Facts:
[k94, k558, k594, k931, k779, k773, k223, k548, k346, k427, k808, k898, k493, k325, k199, k153, k372, k992, k952, k464, k179, k565, k461, k522, k955, k864, k595, k504, k741, k48, k260, k391, k610, k672, k290, k512, k196, k551, k439, k794, k227, k263, k258, k740, k453, k513, k762, k736, k37, k893, k709, k208, k144, k444, k219] pimin losti
[k715, k809, k233, k704, k590, k761, k388, k908, k51, k648, k455, k118, k307, k609, k883, k344, k909, k26, k652, k417, k177, k449, k990, k827, k677, k221, k850, k526, k632, k112, k916, k213, k998, k411, k438, k288, k229, k197, k750, k405, k224, k110, k24, k716, k343] pimin granon
[k394, k198, k983, k699, k543, k21, k675, k786, k971, k81, k293, k963, k265, k920, k279, k797, k831, k140, k603, k620, k789, k925, k742, k287, k510, k563, k137, k561, k141, k747, k528, k494, k623, k975, k745, k457, k838, k710, k974, k775, k87, k271, k906] pimin siskeru
[k853, k719, k624, k570, k910, k475, k939, k109, k532, k128, k560, k884, k769, k499, k576, k540, k434, k50, k901, k900, k495, k272, k470, k466, k100, k969, k912, k801, k178, k261, k634, k763, k155, k368, k472, k984] pimin babul
[k594, k632, k224] geklur k461
[k594] geklur k838
[k594, k26, k710] geklur k969
[k715, k199, k603, k258] geklur k50
[k931] geklur k528
[k809, k560] geklur k595
[k809, k955, k449, k411] geklur k540
[k809, k198, k475, k648, k265, k50, k449, k925, k526, k512, k229, k208, k444, k219] geklur k455
[k394] geklur k24
[k198, k773] geklur k470
[k198] geklur k261
[k853, k293, k677] geklur k258
[k719] geklur k998
[k719, k983, k223, k427, k939, k971, k128, k952, k742, k227] geklur k140
[k983, k510, k271] geklur k227
[k983, k808, k307, k178, k110] geklur k779
[k983, k808, k24] geklur k457
[k233] geklur k634
[k233] geklur k990
[k704] geklur k307
[k699, k177] geklur k984
[k699, k773, k21, k346, k761, k910, k808, k786, k971, k51, k128, k455, k609, k576, k909, k26, k464, k920, k797, k50, k522, k140, k620, k595, k449, k504, k827, k391, k526, k112, k969, k912, k916, k213, k439, k747, k794, k263, k745, k197, k405, k24, k709, k144, k444, k219] geklur k563
[k223, k939, k769, k963, k325, k461, k901, k677, k196, k528, k457, k762] geklur k51
[k590] geklur k272
[k570, k427, k526, k470, k610, k112, k736] geklur k223
[k570, k741] geklur k623
[k346] geklur k153
[k761, k745] geklur k789
[k761, k499, k883, k540, k827, k263, k974] geklur k576
[k675, k609, k912] geklur k144
[k675, k952, k449, k221] geklur k526
[k475] geklur k710
[k475, k893] geklur k543
[k808] geklur k912
[k939, k263] geklur k699
[k908, k648] geklur k177
[k109] geklur k532
[k532, k652, k522, k466, k112] geklur k444
[k532, k493] geklur k672
[k786] geklur k411
[k786] geklur k368
[k786] geklur k992
[k971] geklur k632
[k898] geklur k558
[k648] geklur k155
[k128] geklur k831
[k81, k565, k969, k288, k984] geklur k196
[k493, k716] geklur k801
[k118, k561] geklur k548
[k499, k990, k260, k411, k838] geklur k94
[k499] geklur k704
[k434] geklur k288
[k344, k900, k272, k290, k750, k472, k444] geklur k37
[k344] geklur k100
[k344] geklur k910
[k26, k801, k623] geklur k265
[k920, k747] geklur k112
[k279] geklur k179
[k279] geklur k464
[k797, k741, k561, k513] geklur k110
[k565] geklur k975
[k522, k48] geklur k87
[k417] geklur k560
[k831, k893] geklur k761
[k864] geklur k221
[k595] geklur k372
[k925, k495] geklur k620
[k677] geklur k594
[k287] geklur k909
[k850] geklur k883
[k48] geklur k417
[k512, k453] geklur k974
[k494] geklur k128
[k794] geklur k439
[k227, k838] geklur k219
[k411, k623, k740] geklur k141
[k763] geklur k260
[k224] geklur k952
[k974] geklur k898
[k513] geklur k624
[k775] geklur k963
[k762] geklur k494
[k343] geklur k438
[k906] geklur k740

Known rows:
[ 27 -20  20 -15  -3  11   9  -3 -26   3  -7   4 -23   3   7  -9   0  11
 -10 -19  27   9  -6 -12  29   0 -13  -4 -16   3  21  -5 -28]: k457
[ 20   1  12 -17 -11   4   1  -9 -30   5   5 -17  -6   3   3 -16   9  16
  17 -40  22  -3 -16  -1  18  -9 -14   0  -2  15  23  -7 -19]: k512
[ 18  -9   5 -12   1   5  -9  -7 -25  10   7   1 -12  17  16  -9  18  -2
   8 -24  35  13  15  -7  19   6 -24  -2  -1  -1  31 -16 -16]: k984
[ 29  -3   6  -7  17   5 -12 -14 -36  16   9   3  -8  26  10 -11  12   3
   7  -7  38   6   9 -13  15   5 -25  -3  -3  -2  25 -10 -19]: k624
[ 26 -21  19 -16  -4  12  11  -2 -24   1  -7   4 -22   2   7  -7   1  12
 -11 -20  28  12  -4 -12  28  -1 -13  -5 -15   3  22  -9 -29]: k963
[ 20  -1   7 -15  -6   5   2 -13 -25   3   1 -15  -2   2   2 -14   4  18
  13 -35  23  -3 -11  -4  14  -7 -17  -4   5  11  20 -11 -27]: k461
[ 18  -5   2  -8   0   1 -16  -5 -31  14   3   2 -12  16  14  -9  12  -7
   4 -23  36  11  10  -8  20   6 -23  -2   1   3  31 -10 -17]: k910
[ 25 -19  21 -18  -8  11   9  -2 -26   1  -7   6 -24   3   6  -7   1   8
  -7 -24  29   9  -7  -8  30   1 -13  -3 -19   7  22  -1 -26]: k198
[ 15  -2   5 -14  -4   2   3 -24 -27  -2   0  -7 -14   2  -2 -16   8  13
  21 -46  22 -10 -11   2  24  -5 -20   1   3   8  14   7 -15]: k493
[ 19  -6   5 -14   0  -2   0 -20 -26   5   0 -21  -1   1   7 -18   5  20
  10 -26  15  -7 -11  -8  14  -4 -12  -7   7  10  24  -9 -26]: k94
[ 26 -18  21 -18  -8  10   9  -2 -26   2  -8   6 -23   3   6  -6   2   7
  -8 -23  30  10  -8  -8  30   1 -12  -2 -20   8  21  -1 -25]: k21
[ 20   1   9 -16 -10   5   2 -11 -26   3   0 -14  -2   3   1 -12   4  14
  15 -38  26  -3 -13   0  15  -6 -17  -2   2  15  19  -7 -25]: k346
[ 29   0   7  -6  -5  -4   3  -5 -22   7  -6 -22   4  -3   0 -15   9  16
  14 -34  23  -4 -13   3  23   0 -20  -5   3   3  12  -7 -22]: k464
[ 21 -10   6 -11   5   3 -16  -6 -27  16   5   1 -12  15  16 -12  12  -2
  10 -17  30   9  14 -12  19   5 -25  -6   3  -4  31 -13 -21]: k261
[ 21 -11   5 -11   7   1 -17  -9 -27  16   4   0 -12  15  17 -13  11  -3
  10 -14  29   7  14 -12  19   7 -24  -7   4  -3  32 -11 -21]: k368
[ 16  -4  22  -6  -3 -13   5  -1 -14   2  10   8 -15  17  20   3   2   0
   7 -27  17   4  -8  -5  26 -10 -18  15  -4  16  12 -11 -22]: k229
[ 20   1  16 -18 -12   4  -2  -5 -36   8  10 -22  -8   4   5 -20  13  17
  18 -41  18  -4 -18  -1  21 -12 -11   2  -6  16  27  -8 -14]: k453
[ 17  -5   3  -9   6   1  -2 -24 -28   2   0  -9 -13  -2  -1 -23   4  18
  18 -39  15 -11  -7  -7  23  -9 -21  -4  11   0  16   2 -20]: k672
[ 16  -4  21  -7  -3 -12   6  -1 -12   1  10   8 -13  18  20   5   2   0
   6 -25  18   5  -8  -5  24 -10 -18  15  -3  16  12 -14 -23]: k224

Rows:
No name comes twice in this set of rows, the named rows included.
[ 19   1   8 -16 -11   5   1 -12 -27   3  -1 -12  -3   3   0 -12   3  13
  15 -40  26  -4 -14  -1  15  -6 -17  -2   3  15  19  -5 -25] | k522
[ 15  -5  21  -5  -2 -11   7  -2 -13   0  11   8 -14  17  20   3   4   2
   5 -28  17   6  -6  -6  26 -11 -18  16  -3  13  12 -15 -21] | k648
[ 19  -8   6 -13   1   4 -12  -7 -26  11   6   1 -12  17  16  -9  16  -4
   9 -22  34  11  13  -7  19   7 -24  -3  -1   0  30 -13 -17] | k969
[ 24 -19  20 -19 -10  14  13  -1 -23  -2  -6   6 -22   3   7  -4   3   9
 -10 -24  31  13  -5  -8  27   1 -13  -3 -19   7  22  -8 -27] | k775
[ 13  -2   3 -15  -6  10  13 -16 -22  -8   5 -15  -3   3   1 -12  15  22
   8 -45  26   5  -6  -1  15  -9 -17   1   3   8  19 -20 -18] | k565
[ 12 -20  -1 -14   4 -18 -11 -28 -22  11   0 -16  -5  17  31 -10  22  -2
  -5   0  21   4   9  -8  14  23  -7 -10  -2   9  45 -10 -16] | k634
[ 25 -20  21 -18  -7   9   9  -5 -26   2  -8   5 -24   3   7  -7   1   8
  -8 -21  28   8  -7  -9  29   2 -12  -4 -19   7  22   0 -26] | k786
[ 17  -5   5 -13  -5   2 -13  -7 -29  12   4   5 -14  18  14  -6  15 -10
  10 -27  38  10  10  -3  21   9 -23   0  -3   5  30  -5 -14] | k466
[ 21  -8   8 -13   0   2 -14  -5 -29  15   7   0 -12  17  17 -10  16  -5
  11 -20  32  10  11  -7  20   7 -22  -3  -3   2  32 -11 -16] | k576
[ 15 -11   6 -18  -6  -6 -10 -16 -25  10   4  -4 -10  20  23  -5  20  -8
   8 -16  33   7   7  -2  17  17 -16  -3  -8  12  37  -5 -14] | k763
[ 20   1   9 -18 -12   6  -2 -10 -26   5  -1  -9  -3   2   0 -12  -3  11
  16 -37  26  -5 -14  -3  12  -7 -18  -4   7  16  19  -4 -31] | k48
[ 16  -7  20  -4   4 -16   3  -7 -13   4   9   6 -14  17  22   0   0   2
   6 -19  12   0  -7  -9  25  -9 -16  12   0  12  13 -11 -24] | k411
[  5   4   7   9  -3 -20  -3  -1 -27   5   1  10 -14  16  16   3  -4  -6
 -16 -36  24   7 -14  -9  28 -13 -13  21   0  20  15  -9 -17] | k590

Now the same objects, written a new way:
Known rows:
[ -7  10  -3 -18  -2   6   5  13   1   7   5   3   0   6  -6   9  -1 -16
   6   1   0   7  -4   6  14   5   3]: k561
[  2  -1  -2   5   1   6  -1   0  -4   6  13   2   1   2   0 -13  11   0
  -1  -4  14 -21  13   2 -10   1  -8]: k736
[  2  -2  -3   6   2   6  -2   0  -4   6  13   3   1   1   0 -13  11   0
  -2  -4  14 -21  12   2  -9   0  -8]: k610
[-21  -5  -4   1  -1  11  -4   3  -8   2   2   5   3   0  -9  11  -3   9
  -1  -1  -6   3  -4  -7   8 -15  -5]: k434
[  6  -8   2   2  -2  15   2 -12  -5  -7  17  -3  14   6  11  -6   5   2
   4  -1   8 -10   5   3   3   3   0]: k290
[ -2   1  -5  41  -1   8   8  -7   1 -11   3  -7  10   3   9  -6   3   3
   9   5  -1   9 -11   5  -2 -10   0]: k750
[ -7  16  -3 -17   1   0   8   8  -1   9   5  -1   0   5  -7  19  -1 -12
  -1   0   1   3 -10   7  13   9   0]: k786
[-10  22  -4  42   6   7   6  -2  15   2  -9   0  -1   9   1  -2  -3  11
   4   1   7  12   4   1 -18  -9   0]: k229
[ -8   0  -7  38   1   1   4   4   3   0  -3   2  -2   3   5  -7   1   2
   4   3   2   3  -8   3 -10 -12   4]: k224
[ -9   9  -3 -24  -2   8   6  14   3   6   2   5  -1  10  -5   6  -6 -13
   6   2   3   6  -3   4  15   7   6]: k603
[ -5  -3   2  -4   3  -3   6  -9  -7   8   8  -3   0   8   8   9   1  11
 -14  -4  15 -27  -4   2  -2  12   1]: k439
[-10  18  -6 -27   1  -4  14   9  -5   7   3  -5  -5   4 -12   7   1 -10
  -7   0  10 -15 -15   7  11  17  -7]: k140
[-11   1  -6  40   1   1   4   4   3   1  -3   1  -1   3   6  -4   2   2
   3   3   0   3  -8   4 -10 -12   4]: k233
[-27   0  -6 -12   1   6   3   3 -11  -1  -2   0   2  -3 -12   3  -3  12
  -9  -2   1 -17 -12  -7   4  -6  -9]: k128
[ -4  13  -4 -15  -1   5   6  11   1   7   6   2   1   5  -7  12   0 -16
   5   0  -1   8  -4   6  13   5   1]: k287
[ -5  16  -3 -10   1   8   4  16   3   7   6   3   1   4  -7  13   2 -17
   4  -1  -3   5  -4   6  11   4   4]: k838
[-30   0  -4 -13   0   6  -6  -2 -11   8  -3   2  11  -5  -6   6  -3  -2
  -1  -2  -7  10  -6  -6  -6 -13  -4]: k624
[ -8  -5   1  -7   1   2  -4  -6  -7  13   7   2   9   4  10  -7   4  -8
  -1  -3   9  -7   8   2 -15   2   3]: k551
[-11  15  -4 -24   0   1   2   7  -2  14   3   0   6   2  -5  11   1 -25
   6   0  -2  17  -4   7   2   5   1]: k137

Rows:
No name comes twice in this set of rows, the named rows included.
[ -8  16  -5 -22   0  -1  11  10  -2   7   4  -2  -3   4 -10   9   1 -12
  -2   0   6  -6 -10   6  12  12  -4] | k971
[-12   3  -6  33   3  -6  10  -2   0   2  -6  -3  -3   4   6   3  -1   9
  -5   3   6  -6 -17   4  -8  -4   3] | k24
[ -9   8  -6 -27  -2   5   7  16  -1   5   4   3  -1   5 -10  -6  -1 -18
   7   2   6  -3  -5   5  12   7   0] | k983
[-21   4  -3   7   3  15  -4   9  -6  -2   2   5   8  -6  -8  16   1   4
  -6  -4 -15  -7  -8  -7   3 -16   2] | k499
[  1   2  -2  -2  -4  -1   3   9  -1  13  11   5  -8   7  -7  25   1 -10
   7   2  -1  21   0   6  22  -2  -4] | k81
[  0  -2   1   7   3  10  -2   1  -1   5  11   5   4   5   7  -1   5   1
  -3  -4   7 -18   8   1  -6   1   6] | k955
[  0  14   3   3   6  13   0  -6   8   7   5   3   3  13   4  -3  -1  11
  -1  -5  16  -7  20  -2 -12   4  -1] | k208
[-19   6  -8   3   1  10  -3   4  -8   1   3   2   2  -8 -18   0   5   7
  -2  -3  -2  -6   1  -7  -2 -15 -17] | k470
[-16 -18  -2  14  -4   4  -6   0 -10   7   7   7  -6   3  -9  26  -3  17
   1   0  -6  15   0  -6  18 -21 -11] | k984
[ -9   8  -8  43   3  -5   9  -2   0   1  -2  -6  -4   1   0  -1   6   8
  -4   2   6  -5 -12   5 -11  -6  -8] | k112
[-28  -9  -4 -13  -2  13  -2   6  -8   0  -2   6   5   2  -7  -1  -8   8
   0   0  -3  -5  -7  -8   8 -11   0] | k178
[-11  17  -5  43   6   1   8  -1   9   3  -8  -3  -2   6   2   4   0  12
  -3   1   5   0  -7   2 -14  -5   0] | k449
[ -9  14  -3 -20   0  -1  11   8  -1   8   4  -2  -2   7  -6  20  -3  -9
  -3   0   4  -1 -12   6  15  12   1] | k797
[  2  -7   1  -2   2   6  -2  -2  -3   4  11   5   3   6   7  -5   3   1
  -1  -3  11 -15   8   1  -5   1   5] | k931

